Below are the code and all the weights of a small trained network. Each question names an input and a target symbol and asks about switching units off, where a switched-off unit gives its printed mean instead of its output.

import numpy as np


def w(rows, s, z=0):
    codes = np.array(rows[::2]) - 128.0
    scale = np.full(codes.shape[1], s)
    scale[-1] = z or s
    return codes * scale


def f(y):
    return y / 2 * (1 + np.tanh(0.7978845608 * (y + 0.044715 * y**3)))


def softmax(a):
    e = np.exp(a - a.max(-1, keepdims=True))
    return e / e.sum(-1, keepdims=True)


def log_softmax(a):
    a = a - a.max(-1, keepdims=True)
    return a - np.log(np.exp(a).sum(-1, keepdims=True))


def net(x, mask):
    ids = ['Λαβγηψ'.index(c) for c in x.split()]
    T = len(ids)
    res = E[ids] + P[:T]
    u = 0
    for l in range(2):
        r = res
        for j in range(2):
            rows = slice(4 * j, 4 * j + 4)
            q, k, v = (r @ M[l][rows].T for M in (Q, K, V))
            z = softmax(np.where(np.tri(T) > 0, q @ k.T / 4**0.5, -1e9)) @ v
            o = O[l][rows]
            res = res + np.where(mask[u + j], z, o[:, -1]) @ o[:, :-1]
        u += 2
        y = f(res @ A[l][:, :-1].T + A[l][:, -1])
        res = res + np.where(mask[u : u + 4], y, B[l][:, -1]) @ B[l][:, :-1]
        u += 4
    return log_softmax(res[-1] @ U[:, :-1].T + U[:, -1])


Q, K, V, O, A, B = {}, {}, {}, {}, {}, {}
E = w([
[89,142,44,89],'Λ',
[170,214,152,136],'α',
[131,155,73,130],'β',
[246,167,30,63],'γ',
[162,147,24,142],'η',
[159,160,188,167],'ψ',
],0.014)
P = w([
[2,86,124,229],'0',
[156,104,203,186],'1',
[22,137,144,45],'2',
[55,72,126,153],'3',
[83,37,163,63],'4',
[159,128,86,205],'5',
[56,67,64,142],'6',
[142,57,104,83],'7',
[77,143,162,57],'8',
[48,46,50,137],'9',
[211,78,106,146],'10',
[108,150,105,83],'11',
[48,43,33,132],'12',
],0.01)
Q[0] = w([
[170,192,226,189],'L0H1',
[165,2,161,111],'L0H1',
[173,221,169,124],'L0H1',
[148,188,173,49],'L0H1',
[175,134,194,198],'L0H2',
[88,44,7,116],'L0H2',
[212,62,188,205],'L0H2',
[142,244,167,209],'L0H2',
],0.0071)
K[0] = w([
[202,212,158,5],'L0H1',
[105,68,237,43],'L0H1',
[122,160,61,65],'L0H1',
[196,102,89,121],'L0H1',
[173,149,204,124],'L0H2',
[21,153,123,247],'L0H2',
[117,244,236,255],'L0H2',
[252,7,234,172],'L0H2',
],0.0062)
V[0] = w([
[174,58,104,35],'L0H1',
[91,178,39,128],'L0H1',
[90,123,79,62],'L0H1',
[210,176,66,90],'L0H1',
[89,65,137,133],'L0H2',
[149,128,98,75],'L0H2',
[2,103,92,159],'L0H2',
[79,108,50,71],'L0H2',
],0.0082)
O[0] = w([
[214,195,148,174,115],'L0H1',
[72,72,214,185,248],'L0H1',
[110,170,142,197,163],'L0H1',
[108,197,89,68,209],'L0H1',
[225,114,102,74,113],'L0H2',
[101,85,254,53,168],'L0H2',
[168,165,135,247,207],'L0H2',
[90,163,201,108,254],'L0H2',
],0.0063,0.0038)
A[0] = w([
[67,236,147,149,253],'L0N1',
[174,130,106,214,64],'L0N2',
[195,139,76,222,126],'L0N3',
[255,46,134,89,102],'L0N4',
],0.0095,0.004)
B[0] = w([
[111,107,24,111,254],'L0N1',
[45,98,109,103,155],'L0N2',
[100,72,146,32,204],'L0N3',
[89,207,245,113,184],'L0N4',
],0.011,0.0054)
Q[1] = w([
[154,102,60,172],'L1H1',
[242,167,152,130],'L1H1',
[140,186,172,90],'L1H1',
[108,153,145,183],'L1H1',
[142,155,175,94],'L1H2',
[155,249,163,45],'L1H2',
[189,149,177,166],'L1H2',
[159,80,96,107],'L1H2',
],0.012)
K[1] = w([
[17,141,102,129],'L1H1',
[140,210,108,94],'L1H1',
[178,105,117,92],'L1H1',
[143,172,104,114],'L1H1',
[173,121,196,130],'L1H2',
[164,135,254,153],'L1H2',
[189,183,132,92],'L1H2',
[52,75,156,145],'L1H2',
],0.014)
V[1] = w([
[105,140,151,102],'L1H1',
[98,80,162,187],'L1H1',
[71,105,63,38],'L1H1',
[104,254,111,201],'L1H1',
[170,113,149,150],'L1H2',
[162,187,177,111],'L1H2',
[133,194,78,83],'L1H2',
[102,173,191,200],'L1H2',
],0.0085)
O[1] = w([
[77,115,156,74,141],'L1H1',
[51,103,131,59,144],'L1H1',
[112,72,57,168,255],'L1H1',
[115,181,30,1,77],'L1H1',
[74,129,212,142,80],'L1H2',
[195,103,136,173,61],'L1H2',
[172,164,103,180,127],'L1H2',
[105,113,136,121,91],'L1H2',
],0.007,0.011)
A[1] = w([
[216,114,205,182,229],'L1N1',
[23,254,101,60,64],'L1N2',
[37,103,109,196,3],'L1N3',
[73,28,25,38,210],'L1N4',
],0.0073,0.0022)
B[1] = w([
[201,74,172,168,146],'L1N1',
[14,97,173,122,155],'L1N2',
[217,253,137,144,178],'L1N3',
[87,247,240,114,254],'L1N4',
],0.0049,0.019)
U = w([
[109,137,159,99,75],'Λ',
[119,137,154,144,206],'α',
[167,212,205,138,10],'β',
[155,154,96,151,201],'γ',
[122,142,172,172,48],'η',
[121,79,201,250,253],'ψ',
],0.011,0.0032)

Each question gives the input, a string of symbols that net reads in full, and the target symbol t.
The units are the heads (4 rows each of Q, K, V and O) and the neurons (one row each of A and B). Each row of codes is followed by its name. A weight is (code - 128) times the scale printed after its matrix; where a second scale follows, it is the last column's (O, A, B and U).
mask holds one flag per unit, layer by layer, with each layer's heads first. A switched-off unit (its flag False) gives its mean, the last column of its rows in O or B, instead of its output. The means were averaged over made-up inputs and are rounded, as every weight is.
A unit's drop is (log p(t) with every unit on - log p(t) with that unit switched off) / (log p(t) with every unit on - log p(t) with every unit switched off).
The circuit of an input: a set's keep is (log p(t) with only the set's units on - log p(t) with every unit switched off) / (log p(t) with every unit on - log p(t) with every unit switched off). Starting from all 12 units, units are removed one at a time, each time the one whose removal leaves the highest keep (on an exact tie, the one counted first), for as long as the keep stays at least 0.8.
units of the circuit, in order: the units of the circuit, biggest drop first
unit that matters most: the unit with the biggest drop
top k neurons: the k neurons with the biggest drops, biggest first
top k neurons in layer l: the k neurons of layer l with the biggest drops, biggest first
input η ψ ψ η γ, target β: unit that matters most -> L0N4
input ψ γ ψ Λ γ ψ ψ γ β Λ γ η γ, target ψ: top 2 neurons -> L0N1, L0N4
input ψ α α Λ η Λ β γ γ γ β β η, target ψ: top 3 neurons in layer 0 -> L0N3, L0N1, L0N2
input ψ Λ ψ, target ψ: units of the circuit, in order -> L0N3, L0H2, L1H1, L0H1
input γ η Λ η, target γ: units of the circuit, in order -> L0N1, L1H2, L0N4
input γ ψ γ β γ α γ γ γ, target γ: top 4 neurons -> L1N4, L0N4, L0N3, L0N2
input γ γ γ ψ γ Λ γ γ γ, target γ: units of the circuit, in order -> L0H1, L1N4, L1H1
input Λ α ψ, target Λ: top 2 neurons -> L1N2, L0N4
input η γ γ ψ α ψ γ γ Λ γ α, target γ: units of the circuit, in order -> L0H1, L1N4, L0N1
input γ γ Λ η, target γ: units of the circuit, in order -> L0N1, L1H2, L1H1
input γ Λ γ Λ γ β, target Λ: top 2 neurons in layer 1 -> L1N2, L1N4
input ψ γ Λ Λ Λ ψ Λ, target ψ: top 2 neurons -> L0N3, L0N2
input ψ η ψ ψ γ γ Λ Λ β η, target ψ: top 2 neurons -> L0N3, L0N1
input ψ γ η ψ γ ψ Λ Λ α Λ, target ψ: unit that matters most -> L0H2
input ψ γ β η α α γ ψ ψ β, target ψ: top 3 neurons -> L0N3, L0N1, L0N2
input β γ η Λ Λ η Λ η α, target Λ: units of the circuit, in order -> L0N1, L0H2
input ψ ψ η Λ ψ Λ β, target ψ: top 2 neurons in layer 0 -> L0N3, L0N2
input γ α γ Λ γ η, target Λ: top 2 neurons -> L0N3, L1N4
input γ γ γ α Λ γ α γ Λ β, target γ: top 2 neurons in layer 0 -> L0N1, L0N4
input Λ γ γ γ, target Λ: unit that matters most -> L0H1
